In the rows, 128 means zero.
Rows lie near named flat spaces through zero. A row that begins with a name and a colon came from that space; any other row is followed by the name of its block's space that it lies nearest.
z812-z206: [134 126 127 119 108 122 118 129 117 141 102 119 117 112 134 137 136 148
 114 135 134 111 105 131 127 116 148 159 146]
z239-z573: [133 153 126 193 138 177 148 115 125  71 159 186 187  90 125 114 171  89
  96 155  85 170 186 134 136 146  50 131 127]
z601-z680: [113  66 141  98 140  79 144 124 124 165 160 101  66 143 105 113 128 103
 139  95 148 134  64 170 116 119 168 149 140]
z668-z333: [135 118 151  99 154  94 154  74 129 129  81 107 148 103 170 182 107 147
 136 128 130  65  60  81  98  93 145 167 156]
z358-z792: [140 139  93 128 117 134  90 132 121 149 139  95 130 156 142 148 119 111
 130 169 146 142 136 103 130 144 150 114 143]
z812-z206: [126 154  79 116  87 143 120 134 130 155  98 119 154 136 140 163  85 173
 127 123 131 132 161 139 143 115 122  95  97]
z606-z967: [135 138 120  96  98 111 149 141 135 160 111 110 102 138 117 138 134 166
 128 124 147 128 102 147 136 130 155 134 130]
z358-z792: [102 134 174 130 111 145 134 164 113 114 109 181  61 101 117 151  78 168
 196 102 200 156 188  74 139 188 175  68  74]
z358-z792: [130  49 167 133 124  84 152 138  89 130 135 146  45 142 109 168 123 107
 147 140 198 150  87 134 107 121 205 165 176]
z812-z206: [102 144 106  57  80  77  76  80 108 206  67  74 117 106 158 185  61 187
 161 131 106  99  65 130 150  97 141 182  85]
z358-z792: [115  42 198 149 147 123 161 123  91 102  87 161 111  72  90 134 102 148
 139  85 141 105 150 161 103  77 119 146 121]
z606-z967: [136 119 170 109 128  92 143 135 110 137 143 132  78 154  99 148 119 110
 167 159 175 171 105 115 140 169 170 137 139]
z606-z967: [118 152  93 123  58 117 141 182 112 128 105 176 115 186 142 177  87 164
 106 137 187 167 146 149 141 116 173 120 126]
z668-z333: [128  91 122 130 130 121 151 125 134 135 127 117 112 119 121 124 151 140
 112 105 123 106 110 160 107  93 129 145 143]
z601-z680: [127 135 109 129 125 130 113 117 127 139 143 119 155 131 115 115 125 112
 120 133  98 148 137 158 144 126  92 133 117]
z812-z206: [149 120 138 118 116  86 142 114 105 136 141 116 121 162 134 149 152  90
 108 191 127 149  61 145 132 121 153 187 171]
z812-z206: [ 91 113 148  91 134  72 135  88 123 157 115 112 106 118 112 176  87 158
 174 118 135 134 109 130 117 104 102 172  99]
z601-z680: [133 151 116 132  90 154 127 142 114 119  75 166 153  99 147 152  95 167
 110 111 144 119 148 122 143 124 145 117 126]
z601-z680: [133 151 114 160 164 159  64 133 156 114 180 105 103 148 125 100 172 102
 171 164 112 135 181  63 123 176 107 100 128]
z668-z333: [161 115  88 148 126 152  90 113 121 139 139  95 153 158 157 138 121  91
 128 170  98 120 128 120 139 125 145  95 138]
z358-z792: [129 186 127 109  87 145 161 158 134 115  94 166 162 141 156 119 102 161
 105 113 121 125 129 140 161 138 141  86  83]
z812-z206: [130 116 114 122 141 140 141 122 156 139 149 105 117 118 146  83 163 120
 115  92  93  93  92 144 123 126 137 107 121]
z812-z206: [130 141  91 118 103 143 118 119 129 156 111 119 157 122 126 145  88 150
 136 115 113 138 153 150 152 126 111  96  96]
z601-z680: [106 187  45  83  72 140  75 150 147 201 121  61 137 153 146 122 102 178
 120 125 117 130 150 145 150 131 123  89  67]
z812-z206: [142 229  46 120  76 166  99 164 146 134 133 131 193 196 188 127 102 122
  90 164 116 152 150 112 171 162 142  59 102]
z601-z680: [ 94 148 118 111 134 111 156 147 151 124 147 148 138 169 111 135  86 140
 142  91 155 161 165 140 125 128 100  92  90]
z668-z333: [139 209 112 124 114 142 105 194 143  88 128 162 181 230 155  99  97 113
 102 150 138 142 158 106 157 148 144  72 119]
z606-z967: [112 132  98 107 135 122 125 133 158 146 137 121 127 131 124 106 121 140
 121  68 129 115 116 145 124 122 124 120 129]
z606-z967: [104 143 130 115 128 101 106  89 138 148 137 118  84 121 127 175 120 154
 202 149 118 146 133  90 132 147 104 151  92]
z606-z967: [104 128 185 118 134  97 120 107 102 121 129 120 120 108 126 111 145 116
 132 166  91 127 102 134 128 116  96 188  96]
z239-z573: [140 124  91 154 117 152  98 163 146 110 117 136 112 164 151 126 144 152
 118 120 134  93 152 113 114 104 156 108 153]
z358-z792: [159 193 105 146 112 157  90 120 137 126 132 124 167 118 102 116 175 133
 126 184  81 160 167 127 166 162  65 153 138]
z606-z967: [125 137 124 100 146 137 125  99 159 172 128  75 108  69 102 109 153 167
 162  93 111 106 127 117 127 155 102 121 109]
z606-z967: [107 123 104 119 177 116 153  65 192 146 179  96 132  83 117  79 202 125
 128  69  40 100  84 165 112 112  40 167 119]
z668-z333: [129 129 170 134 152 133 150 109 121 114 142 152 109  81 118 135 132 106
 159 128 153 152 125  86 131 184 139 123 133]
z668-z333: [117 120 113 132 138 131 146 142 137 129 182 112 143 170 130  85 138  81
 103 129 107 149 129 167 127 126 113  90 101]
z239-z573: [127  87 170 101 141 120 121 136 121 144  92 118 103  98  99  93  98 151
 148  64 134  88 111 149 134 117 155 118 118]
z601-z680: [ 59  86 178 136 168 103 170  99 138 115 160 171  83  68  70 130 117 144
 186  58 133 165 172 149 105 127  52 148  71]
z601-z680: [125 131  95  77 133 115 152 133 162 159  95  63 154 136 176 102 139 166
  64  77 123  32  56 140  88  66 156 128 145]
z812-z206: [100 109 139 104 120  95 122 122 116 150  93 106 104 119 122 169  98 177
 145 122 157 109 129 122 101  88 127 163 116]
z606-z967: [125 117 112 119 110 115 107 164 127 135 119 148  97 172 121 139  88 140
 142 100 171 136 134 134 136 125 175 110 140]
z668-z333: [120  90 138 134 160 136 168  88 152 127 130 123 133  60 118  99 166 140
 120  66  78  87 106 162 109  98  83 145 123]
z239-z573: [100 121 126 141 131 114 139 129 124 105 132 186 123 127 124 167  89 128
 140  99 169 160 152 118 117 125 122 138 136]
z601-z680: [149  74 171 149 104 128 134 138  75 118 106 191  80 104  98 162  84 112
 163 123 178 170 130 138 159 158 195 124 149]
z358-z792: [ 78 156 142 151 172 124 178 127 167  81 172 158 133 136 113 143 151 143
 147 122 148 157 202  91  81 130  43 121  95]
z239-z573: [125 173  62 141 156 186  94 156 195 123 165 105 146 162 152  84 136 135
 139  86 118 103 194  80 120 159 114  23 103]
z668-z333: [117 125 105 123 127 139 134  91 136 151 121 131 142  73 123 146 107 144
 143  87 113 133 135 137 137 134 100 122 110]
z358-z792: [149  50 136 134 154  95 142  81 114 129 133 124 120 120 147 138 137  76
 113 115 104  94  33 155 112  86 163 180 191]
z601-z680: [113 137 126 114 115 116 144 107 119 144 103 117 142  98 130 165 116 161
 123 136 134 128 130 129 116 108 103 157 115]
z358-z792: [125 151 120 118 151 138 162 108 167 137 160 107 120 106 137 113 166 129
 140 113 116 123 115 105 120 164 114 103 114]
z812-z206: [ 73 155 133  83 134 104 111 129 148 142  78 124 148  85 107 113  95 207
 120  46 131  87 143 140 109  82  70 173 100]
z812-z206: [183 106 153 156  80 151 148 147  78 109  84 170 111 125 143 171 116 125
 127 180 156 139 118 123 158 145 211 111 156]
z239-z573: [ 94 114 139  80 172 123 102  95 141 174 151  89 119  67 127  73  86  98
 156  40 121 109  87 117 136 170 138  95  92]
z358-z792: [123  70 153 144 153 103 149 116 126 115 161 140  66 137 129 141 148  98
 155 126 144 129  96 119 103 125 160 144 150]
z668-z333: [130 180  48 163 157 190 126 131 199 110 196 148 176 134 131  79 165 100
 113  78  93 152 186 123 138 175  68  55 127]
z239-z573: [130 137 142 142 130 122 119  90 121 115 143 114 141 131 161 122 166 102
 129 190  47 116  98 129 136 113  93 161  99]
z358-z792: [146 200 126 123 113 124 191 150 151 108 141 155 146 165 113 153 161 143
 115 171 163 180 145 113 136 169 113 125 146]
z601-z680: [112 139 111 124 135 126 130 134 147 123 136 137 142 132 133 111 130 131
 109  94 124 120 126 138 120 116 111 132 130]
z668-z333: [ 97 165  96  90 131  94 118 107 158 151 112  84 156 146 150 148 123 174
 117 124 108  92 113 120 101  78  80 167 112]
z606-z967: [110 142 121  89 146  75  87 119 157 147 118  95 109 176 117 142 113 164
 166 118 124 102 110 112 116  97 108 171 133]
z358-z792: [145 108 133 124  63 139 116 158  74 151  85 129 108 126 138 145  96 142
 114 158 149 134 121 156 156 123 196 115 114]
z606-z967: [101 134 118 130 124 139 126 111 126 120 129 163 147  98 162 125  93 115
 124  87 108 127 120 129 140 132 123 112  94]
z239-z573: [130 139 150  77 108  76 138 142 122 148  88 111 110 184 131 161  87 165
 147 143 158 114  88 125 133 108 169 142 123]
z606-z967: [100  76 157 164 162 121 121 115 117 103 197 147  98 116 119  71 173  54
 122 124  81 147 112 163 118 123  99 159 117]
z239-z573: [103 135 113 130 144 142 123  87 138 147 135 117 136  69 115 159 108 148
 167 109 129 145 175 102 120 147  75 117  95]
z601-z680: [118 170  74 135 126 121  73 117 141 150 211 103 164 191 101  91 145  62
 128 179  61 209 154 176 169 153  47 135  99]
z812-z206: [130 119 110 117 121 129  93  88 132 157 108 108 123  97 144 137 114 146
 157 110  80  98 103 130 146 118 123 137 110]
z606-z967: [122 113 141 103 164  96  85 104 152 137 113 108 115 139 118 112 110 141
 170  86  96  80  97 120 128 103 117 153 133]
z668-z333: [131  81 176 150 136 125 141 126  90  99 121 177 117  91 119 123 119  92
 118 115 143 136 109 140 129 128 154 154 154]
z239-z573: [111 133  97 120 164 127  99  89 157 152 167  93 141 119 124 116 124 107
 155 106  97 131 133 117 125 141  83 118 112]
z606-z967: [156  88 168 108 113 142  98 146  94 165  90  77  79  97 118 100 122 142
 148 136 142  89 106 123 142 145 204 103 120]
z239-z573: [110 152 175 150 126 107 168 119 120  81 135 187  73 127 153 207 143 142
 178 188 176 162 140  44 107 164 143 154 123]
z668-z333: [135 130 162 131 122 119  75 139 106 121 109 111 116 142 119 105 146 132
 136 176  97 110 130 126 138 112 121 168 123]
z358-z792: [162 130 132 151 155 149 147  99 146 120 152 112 131 108 112 130 182 113
 147 160 105 134 137 107 127 158 103 123 150]
z358-z792: [157  78 153 141 139 125 116 148 125 106 125 143  90 179 140 104 121 103
 151 117 114  94  97 134 139 116 193  97 141]
z239-z573: [135  92 113 120 118 131 150 185 134 152 144 110  60 161 105 125 131 140
 129 102 216 138 138 130 106 146 207  78 156]
z812-z206: [144  98 124 154 139 145 176 141 147 108 148 136 108 138 134 116 175 123
 111 118 130 112 123 139 105 117 146 105 149]
z239-z573: [108 148  89 100 131 108 125 112 147 166 154  89 126 155 133 161 102 132
 152 132 149 151 132 110 119 141 119 109 109]
z668-z333: [ 96 170 122 172 144 164 137 151 144  61 133 180 161 107 167 124 158 136
  83 123 146 114 185  74  84 120  91 131 135]
z668-z333: [119 204 102 115 134 148 152 169 187 116 160 126 147 181 128  86 154 149
 121 113 126 138 167 116 132 160  98  65  93]
z601-z680: [ 64 152  83 129 177 123 140  71 186 104 148 144 213  76 169  87 151 129
  66  33  37  74 106 157  89  57   4 183 111]
z812-z206: [111 121 131 113 163 121 171 139 155 134 192 100 128 154 121  67 156  83
 105 103 123 137 107 155 112 141 119  92 109]
z239-z573: [126  46 199 128 140  68 134  81  94 137 116 118  41  99  95 172 152 137
 189 161 122 120  77 135 109  97 138 222 144]
z601-z680: [104 107 118 130 137 128 117 108 129 136 123 140 123  80 119 136 110 139
 136  79 133 124 137 133 118 119 109 144 129]
[137 118 156 120 157 100 179 134 149 115 151 142  92 149 102 136 152 121
 146 116 173 142 104 114 111 149 149 136 168]
z358-z792
[141 108 203 121 112  97 166 151  77 109  98 163 100 113 101 143 131 122
 109 160 189 150  94 134 127 136 178 183 170]
z812-z206
[124  81 169 178 141 147  89 112  69 106 164 147 120  87 123 109 132  44
 132 176 110 168 145 126 137 153 125 144 122]
z668-z333
[136 114 168 124 130 129 150 116 116 144 131 114  70  86 106 150 147 140
 176 153 161 146 130  94 126 176 155 122 121]
z668-z333
[151 113 161 169 127 136 130 143 101  84 121 172 130 145 105 144 132 113
 135 171 138 155 166 127 135 127 124 139 150]
z606-z967
[ 95 138 186 151 121  98 134 163  80  90 171 184  98 162  91 149 118  82
 140 199 193 231 176 115 128 167 119 161 119]
z606-z967
[138 160 149 124 163 116 124 147 153 100 163 111 133 191 137  85 170  94
 121 164 115 117 111  98 118 142 126 126 143]
z668-z333
[112 182 138  98 151 139 161 100 179 129 115 128 160  80 123 102 132 176
 151  69  85 102 135 118 139 147  65 104  74]
z668-z333
[145 160  68 136 109 175 126 113 161 131  79 154 167  82 144 160 103 192
 134  69 118 100 164 113 144 128 113  91 132]
z668-z333
[149 117  95 124 108 170 130 158 137 149 114  93 141 115 148  69 154 138
  71  94 107  78 111 168 130 112 163  83 128]
z812-z206
[134 143 140 110 155 129 118 140 153 127 121 128 114 124 111 114 120 143
 154  89 162 112 132  88 126 160 147 109 150]
z239-z573
[ 96 104 125 127 136 119 127  60 118 149 119 115 147  51 135 150 118 137
 135 108  78 116 116 147 118  95  67 174  96]
z601-z680
[123 150 114  72  79  96 131 159 127 175  90  86 105 158 134 135 122 186
 106 132 154 107  89 152 129 104 168 147 120]
z606-z967
[116  95 124 152 192 157 106  86 161 136 160 113 118  56  68 109 140 131
 187  65 112 131 194 113 113 152  54 110 124]
z239-z573
[105 158 139 102 117 104 151 149 131 115 101 155 145 148 139 140  96 156
 109 107 159 123 121 125 121 111 132 139 121]
z668-z333
[144 158 138 116 101 157 136 163 129 118  87 149 147 141 145 109  91 157
 128 107 125 108 142 128 162 141 162  60  89]
z358-z792
[151  65 177 149 110 115 127 144  79 104  91 181  88 134 114 154  94 119
 148 134 157 132 113 143 143 113 192 145 157]
z358-z792
[137 170  96 167 140 171  54  99 139 108 141 160 163 115 129 142 101 110
 183 141  86 159 199  80 168 175  77  97 110]
z812-z206
[155 107 189 126 131 106 195 133 110  98 108 142 123 141 134 134 153 121
 108 161 137 110  78 135 117 110 162 149 152]
z601-z680
[133 139 114 155 150 136 102  97 142 110 160 144 124 128 147 144 145  95
 159 150 104 141 131  85 133 157 114 133 141]
z358-z792
[123 171 107 124 116 130 101 126 130 111  93 162 173 125 158 147  94 143
 109 114 127 115 128 106 138 118 121 147 143]
z239-z573
[161  55 169 136 161 105 115  86  94 139 152  96 126 109  94  91 159  51
 122 155  79 128  62 178 139 116 127 184 172]
z812-z206
[140 136 146 167 123 154 150 155 117  74 126 193 148 121 127 112 149 112
  94 131 134 143 152 134 133 135 126 129 151]
z239-z573
[101 107 168  89 131  92 113 117 107 154  96 104 106  93 116 123 102 151
 139 105 137 102  95 133 119 107 135 171 113]
z812-z206
[141 151 107 174 141 179 114 128 150  98 152 167 134 107 119 123 149 120
 152 122 119 153 192  95 142 175 101  89 132]
z812-z206
[141  64 191 136 133 100 168 138  96 104 118 135  65 150 151 153 140 113
 138 163 164 101  77 108  98 108 209 140 151]
z812-z206
[121  89 178 133 137  96 181 158 113  98 124 173  82 157 100 163 108 134
 147 121 207 151 136 121 103 122 168 131 152]
z358-z792
[142 131 171  87 118  92 142 121 113 149  99  95 123 143 118 129 122 143
 138 159 117 114  80 142 143 119 144 152 116]
z239-z573

Each name stands for a flat space through zero: a line, a plane or more. A row that begins with a name and a colon came from that space; any other row is followed by the name of the space it lies nearest, among the names in its block.
z455z700: [156 112 125 134  90 125 135 103 130 173  99 154 110 151 147  96 129 106
 131 115 179  90 101 119 127 129 138 125 108]
z290z666: [ 93 158 135 112 158  82 133  99  95 121 116 117 134 108 146 115 124 169
 144 109 113 150 139 132 132 128 138 106 154]
z678z587: [153 123 145 126 110 108 139 121 149 116 141 125 127 151 121  67 123 141
 172 120 136 141 117 106 139  81 174 111 139]
z678z587: [171 123 136 130 159 132 121 118 136 119 144 110 117 149 108  90 133 163
 177 146  99 120 164  97 143  97 175 119 148]
z290z666: [104 113 119 144 141  94 140 177 111  95 122 121 180 106 110 128 125 112
 116 147  93 187 104 141 143 122 110 122 157]
z290z666: [118 137 129 115 115 137 103  80 105 165 145 141 123 130 138 154 140 113
  83 131 154 101 102 105 100 169 144 132 137]
z712z452: [139 124 190 142 101 130 117  85 156 167 189 167 155 159 132  85 131 130
 144  98 129 108  82 104 161 147 154 146 151]
z455z700: [128 126 139 144 122 134 147 162 166 103 144 131 143 121 128 113 111 135
 168 100 102 144 134 165 164 102  85 133 104]
z678z587: [154 127 135 125 165 117 119 100 106 177 112 114 140 102 130  79 143 151
 173 169 108 122 161 114 163 128 165 136 171]
z455z700: [115 125 122 106 129 105 155 139 137  99  81 117 106 117 135 112 124 135
 149 121 132 148 163 153 128  99 125 113 122]
z290z666: [110 142  92 148  99 112 144 135  79 162  72 139 127 123 160 154 109 107
  77  94 175 120  78 158  95 149  79 114  83]
z678z587: [164 125 110 129 152 109 121 114  94 159 107 105 137 113 123  80 137 141
 161 172 124 132 140 101 140 107 174 116 160]
z290z666: [106 143 131 139 118 132 149 156 131 116  94 134 105 146 143 157 110 137
 104  88 149 124 128 158 108 135  94 131  87]
z712z452: [164 106 154 142 139 153 101  94 141 146 176 152 128 173 108 125 144 129
 125 134 107  84 121  84 139 156 160 139 149]
z455z700: [ 74 112  93 110 191 125  92 168  81  66 136 105 152 103  83 236 162  99
  32 213  82 172 144  96  85 185 136 135 192]
z678z587: [160 127 158 129 187 154 113  91 136 128 164 117 120 145 108 116 137 181
 168 130  52 102 193 115 155 131 151 130 155]
z455z700: [110 162 126 110 148 106 111  73  86 149 136 118 124 114 146 130 131 159
 126 120 132 120 128 110 114 144 152 111 148]
z290z666: [212  85  70 170 185 117 124 140  96 137 124 105 174 102  99  70 130 133
 205 178  42 129 151 123 192  86 113  98 148]
z455z700: [138 131 148 114 170 130  83  44  86 184 156 136 131 133 125 130 160 146
 110 162 108  88 139  73 126 186 189 135 192]
z712z452: [ 81 130  72 119  95 118 154 180 100 102  59 118 120  98 142 190 114  80
  55 124 170 162 106 177  74 130  66 116  83]
z290z666: [179  81 102 147  78 157 139 136 126 169  99 142 136 142 116 116 128  64
  92 146 147 111  93 137 112 122 115 130 103]
z455z700: [109 101 124 132 163 133  93 152 103 110 150 132 159 133  88 187 160  94
  55 198 102 145 113  82 110 184 155 149 189]
z712z452: [130 119 104 141 134 127 107 125  79 168 131 125 170 101 120 145 140  97
  84 172 121 138  91 114 121 160 128 134 156]
z290z666: [201 135 115 120 129 151 128  56 147 181 135 118  96 110 154  54 119 165
 236 103 117  67 182 145 173  81 122 109  91]
z678z587: [ 79 135  69 122 204  99  95 122  35 102 103 113 137 104 119 226 149 127
  46 168  93 135 137 107  86 196 111 105 166]
z678z587: [108 135  95 121  83 124 140 140 113 135  96 129 121 112 147 152 117  92
  87 115 179 136  93 151  92 126  97 119  91]
z455z700: [114 168 148 142 180 145  61  54  69 175 239 126 183 111 121 173 142 162
  92 138  67 111  93  82 130 202 143 138 184]
z678z587: [148 127 104 137  84 114 141  97 113 143 130 137 135 135 143 102 108 113
 128  85 145 121  79 139 116 102 108  92  95]
z712z452: [154 139 155 141 134 141 107  81 134 160 182 141 134 148 132 104 128 155
 158 107 113  93 117 104 151 137 145 131 134]
z455z700: [147 165 157 135 158 158  80  67 103 181 205 120 141 135 124 131 137 171
 131 138 108  96 121  80 128 161 174 143 159]
z712z452: [148 142  71 130 138 114 143 126  90 158  59 105 106  91 157 111 115 139
 161 128 149 114 154 158 129 102  97 104  90]
z712z452: [141 149  82 146 166 132  90 141  78 151 153  97 159  86 121 148 135 133
 131 185 118 134 116  99 131 138 131 130 145]
z678z587: [168 128  96 126 106 135 135 125 135 137 107 117  96 133 138 100 120 127
 163 127 166 105 135 123 120  87 136 111  90]
z290z666: [107 126 153 119 154 133 108 107 116 117 158 133 137 142 110 163 144 134
  86 140  96 130 133 105 113 168 151 136 168]
z290z666: [192 118  22 176  78 128 129 132  66 220  62 136 132 103 166 111 110  70
 122 134 207  78  55 140 118 118  69 103  50]
z455z700: [174 114 140 124 122 155 134  93 155 165 116 137  97 140 137  89 130 137
 173 118 129  81 168 137 150 116 133 134 109]
z712z452: [140 107  94 104 101 105 156 166 163 119  50 122  91  99 147  80 133 100
 188 159 194 132 162 144 148  77 131 127 105]
z455z700: [ 82 176 120 118 172 100  81  23  36 170 190 126 174  86 149 172 134 160
  85 107  80 121  92 112 116 197 118 102 174]
z678z587: [105 116  69 167  92 109 123 172  84 146 108 153 173 108 142 176 120  58
  58 132 170 137  30 139 112 165  59 125  99]
z290z666: [ 97 120 113 145  99 116 132 193 133 107 136 133 174 102 122 149 123  81
  98 146 145 175  71 140 131 130  94 142 127]
z712z452: [164 108 179 112 142 136 125 134 222  85 163 138  87 172 110  66 146 160
 229 141 129 105 188  84 179  86 195 145 149]
z712z452: [203 115  58 138 166 138 129  99  90 171  52 112  73 128 144 107 129 148
 177 143 132  56 192 130 134 110 117  98  87]
z712z452: [ 75 119 120 102  72  99 183 134 111 129  40 136 127 100 155 138 110  85
  66  87 156 169 110 207  91 125  75 112 100]
z678z587: [163 118 134 147 118 120 128  94 141 160 147 152 141 134 142  75 123 134
 183 100 121  97 111 128 174 118 116 120 119]
[102 126 169 106 136 119 135 135 155  89 146 124 131 135 111 122 135 141
 131 133 105 162 149 123 131 121 160 136 164]
z290z666
[144 100 115 141 120 128 134 121 101 148 114 134 154 127 116 126 129  99
  94 137 105 134 106 137 122 137 116 120 138]
z290z666
[134 124  80  78 115 111 162 100 119 124  20 111  48 114 159 116 126 127
 144 118 177 104 196 161  94  92 125  92  86]
z455z700
[110 138 120 144 122 123 150 134  99 138  84 136 121 137 146 155 109 132
  88  83 132 123 115 167 106 146  82 118  93]
z290z666
[125 147 139 117 210 105 105 104 107  96 144 107 111 140 115 127 144 195
 165 148  84 123 185  83 140 134 181 115 178]
z290z666
[211 117  64 158 117 135 141 162 139 152  80 112  97 124 142  67 113 128
 218 142 170  91 145 130 158  60 113 111  65]
z290z666
[120 134 131 120 136 132 127 128 113 118 135 111 136 123 115 142 128 133
 105 137 107 150 133 129 108 127 139 125 143]
z455z700
[182  92 117 133 173 136 107 126 116 120 126 117 114 165  87 116 154 133
 133 190 100 109 161  67 125 125 195 123 171]
z290z666
[104 117 104 106 130 106 151 155 126  86  75 115 110 114 127 141 128 116
 117 136 133 156 155 151 111 110 117 112 124]
z455z700
[149 106  69 149 104 100 122 143  82 163 107 127 173  93 129 107 131  74
 115 172 155 145  63 115 131 120 120 113 135]
z290z666
[136 142 108  98 112 125 167  72 124 140  80 113  93  97 163  98 102 153
 168  64 113 115 180 203 126  85  78  88  76]
z455z700
[ 79 131 126 125 149 117 119 150  97 109 123 126 150 114 118 184 137 115
  64 149 113 159 116 128 105 170 119 137 157]
z678z587
[154 150  62 129 111 131 124 116 111 163  98 116  98  94 166 121 115 125
 166 121 184  89 128 141 126 105  92 109  66]
z712z452
[ 97 152 124  88 122 127 135  36 106 176  95 139  98  86 180 141 124 140
 125  75 132  88 164 184 122 159  79 115 102]
z678z587
[108 139 135 115 111 107 140 106 118 140 118 129 137 109 145 111 122 129
 128 108 135 144 116 147 127 123 123 118 131]
z290z666
[122 124 102 134 129 108 124 148 111 101 124 126 132 138 120 144 129 116
 109 138 140 140 103 107 111 125 133 112 130]
z678z587
[ 98 143  84 101  81  99 145 105  94 132  81 126 109 106 160 144 115 100
  88 100 187 135  95 152  78 119 104  94  92]
z678z587
[ 92 116 122 117 132  58 118  58  69 165 101 168 152 119 156 120 147 107
  94 119 145 115  78 107 132 185 137 104 176]
z455z700
[152 151 127 159  81 130 119  91 122 193 154 157 132 144 165  99 110 127
 144  78 184  81  56 118 136 134 113 124  84]
z455z700
